Here is a tiny trained network, its code and every weight. The questions are about switching its units off for an input and a class, where a switched-off unit gives its printed mean instead of its output.

import numpy as np


def w(rows, s, z=0):
    codes = np.array(rows[::2]) - 128.0
    scale = np.full(codes.shape[1], s)
    scale[-1] = z or s
    return codes * scale


def f(y):
    return y / 2 * (1 + np.tanh(0.7978845608 * (y + 0.044715 * y**3)))


def log_softmax(a):
    a = a - a.max(-1, keepdims=True)
    return a - np.log(np.exp(a).sum(-1, keepdims=True))


def net(x, mask):
    res = np.array(x, float).reshape(1, 7) / 4 @ E
    y = f(res @ A[0][:, :-1].T + A[0][:, -1])
    res = res + np.where(mask, y, B[0][:, -1]) @ B[0][:, :-1]
    return log_softmax(res[-1] @ U[:, :-1].T + U[:, -1])


A, B = {}, {}
E = w([
[129,129,128,128,128,129,128,132,127],'x0',
[127,128,128,127,128,127,128,127,127],'x1',
[128,127,128,128,128,128,129,127,127],'x2',
[77,191,74,110,196,214,62,119,58],'x3',
[124,174,164,3,50,208,23,64,236],'x4',
[129,128,128,128,127,127,129,127,128],'x5',
[193,160,235,124,163,149,102,155,66],'x6',
],0.005)
A[0] = w([
[126,136,145,93,110,159,103,123,171,39],'n0',
[128,138,145,93,108,164,98,120,177,49],'n1',
[135,137,151,118,125,133,124,136,123,31],'n2',
[109,144,83,103,151,218,83,119,106,4],'n3',
[126,136,144,94,108,158,103,124,169,35],'n4',
[133,117,148,124,122,116,133,122,154,35],'n5',
[127,130,132,117,124,133,125,129,136,69],'n6',
[123,131,120,118,141,146,116,118,123,46],'n7',
[143,141,171,116,131,136,118,142,116,43],'n8',
[146,141,253,104,135,164,104,131,101,39],'n9',
[140,140,165,118,126,136,120,138,117,36],'n10',
[131,129,126,124,129,134,124,123,136,38],'n11',
[137,112,157,127,113,110,136,120,165,34],'n12',
[103,125,23,103,99,131,127,127,204,21],'n13',
[127,137,145,93,109,163,99,121,176,46],'n14',
[124,131,119,118,140,142,115,114,124,22],'n15',
[139,112,168,122,104,101,140,123,177,35],'n16',
[143,113,182,124,93,96,144,122,197,41],'n17',
[121,129,94,117,115,131,134,123,148,30],'n18',
],0.014,0.0013)
B[0] = w([
[129,118,121,164,153,101,157,141,81,222],'n0',
[128,116,120,171,155,97,162,144,71,240],'n1',
[115,120,113,125,121,136,124,112,159,128],'n2',
[140,192,134,50,74,161,109,229,127,253],'n3',
[130,118,119,163,152,101,155,141,85,219],'n4',
[122,149,122,107,125,149,113,145,130,138],'n5',
[128,126,123,133,124,135,131,133,142,130],'n6',
[142,129,140,103,98,119,138,157,148,137],'n7',
[108,111,108,127,122,130,124,89,165,148],'n8',
[119,75,139,143,125,129,106,14,224,235],'n9',
[116,114,112,128,123,133,122,100,167,140],'n10',
[132,128,127,122,118,139,122,131,155,123],'n11',
[124,157,120,98,125,155,108,158,122,159],'n12',
[126,78,157,142,134,139,96,4,221,253],'n13',
[128,117,119,168,157,97,160,142,72,236],'n14',
[133,135,127,111,107,139,125,151,150,133],'n15',
[124,168,120,90,111,158,109,175,120,186],'n16',
[130,182,123,71,100,164,107,199,116,221],'n17',
[135,117,145,126,128,141,114,98,162,143],'n18',
],0.017,0.0054)
U = w([
[134,94,104,224,216,41,228,152,4,250],'0',
[114,70,154,123,117,150,78,2,243,65],'1',
[140,230,127,14,60,187,85,234,119,65],'2',
],0.0078,0.0023)

Each question gives the input, the list of numbers given to net, and the class t.
The units are the neurons (one row each of A and B). Each row of codes is followed by its name. A weight is (code - 128) times the scale printed after its matrix; where a second scale follows, it is the last column's (A, B and U).
mask holds one flag per neuron, in row order. A switched-off neuron (its flag False) gives its mean, the last column of its row in B, instead of its output. The means were averaged over made-up inputs and are rounded, as every weight is.
A unit's drop is (log p(t) with every unit on - log p(t) with that unit switched off) / (log p(t) with every unit on - log p(t) with every unit switched off).
The circuit of an input: a set's keep is (log p(t) with only the set's units on - log p(t) with every unit switched off) / (log p(t) with every unit on - log p(t) with every unit switched off). Starting from the 12 units with the biggest drops (on a tie, the unit counted first), units are removed one at a time, each time the one whose removal leaves the highest keep (on an exact tie, the one counted first), for as long as the keep stays at least 0.8.
units of the circuit, in order: the units of the circuit, biggest drop first
unit that matters most: the unit with the biggest drop
top k neurons: the k neurons with the biggest drops, biggest first
drop of u: that unit's drop, to one decimal
input [-8,4,-4,5,6,8,4], class 0: top 2 neurons	[n1 n14]
input [-4,0,-2,1,5,1,-5], class 0: top 3 neurons	[n9 n1 n14]
input [-5,2,2,6,6,-1,8], class 1: units of the circuit, in order	[n9]
input [-4,-2,-4,-7,8,-4,5], class 0: top 2 neurons	[n1 n14]
input [6,2,8,3,3,7,-2], class 0: units of the circuit, in order	[n17 n9]
input [-6,4,-2,1,2,-8,-1], class 0: units of the circuit, in order	[n9 n17]
input [-6,5,3,3,0,6,-1], class 2: top 4 neurons	[n9 n13 n1 n14]
input [-1,7,-4,7,8,-4,-8], class 0: top 4 neurons	[n1 n14 n0 n4]
input [0,-7,-3,-4,0,3,6], class 1: top 2 neurons	[n9 n3]
input [-6,4,0,-7,-3,-3,-8], class 1: top 2 neurons	[n13 n3]
input [0,-6,-7,-6,5,8,-3], class 2: top 3 neurons	[n17 n16 n12]
input [-7,6,-4,-7,5,-1,3], class 2: top 2 neurons	[n17 n16]
input [-1,-3,2,-7,-5,-5,-6], class 2: top 2 neurons	[n9 n17]
input [-2,2,-6,6,-3,6,3], class 2: unit that matters most	n13
input [-4,1,7,5,3,-2,6], class 1: top 2 neurons	[n9 n17]
input [-4,1,5,2,6,7,-6], class 0: top 3 neurons	[n1 n14 n9]
input [-3,6,3,-7,2,-7,-4], class 2: drop of n17	0.4
input [1,2,1,2,8,0,4], class 0: drop of n17	0.0
input [-8,-5,-2,8,-6,1,5], class 2: drop of n3	0.1
input [-3,-3,4,6,-1,-8,8], class 1: unit that matters most	n9
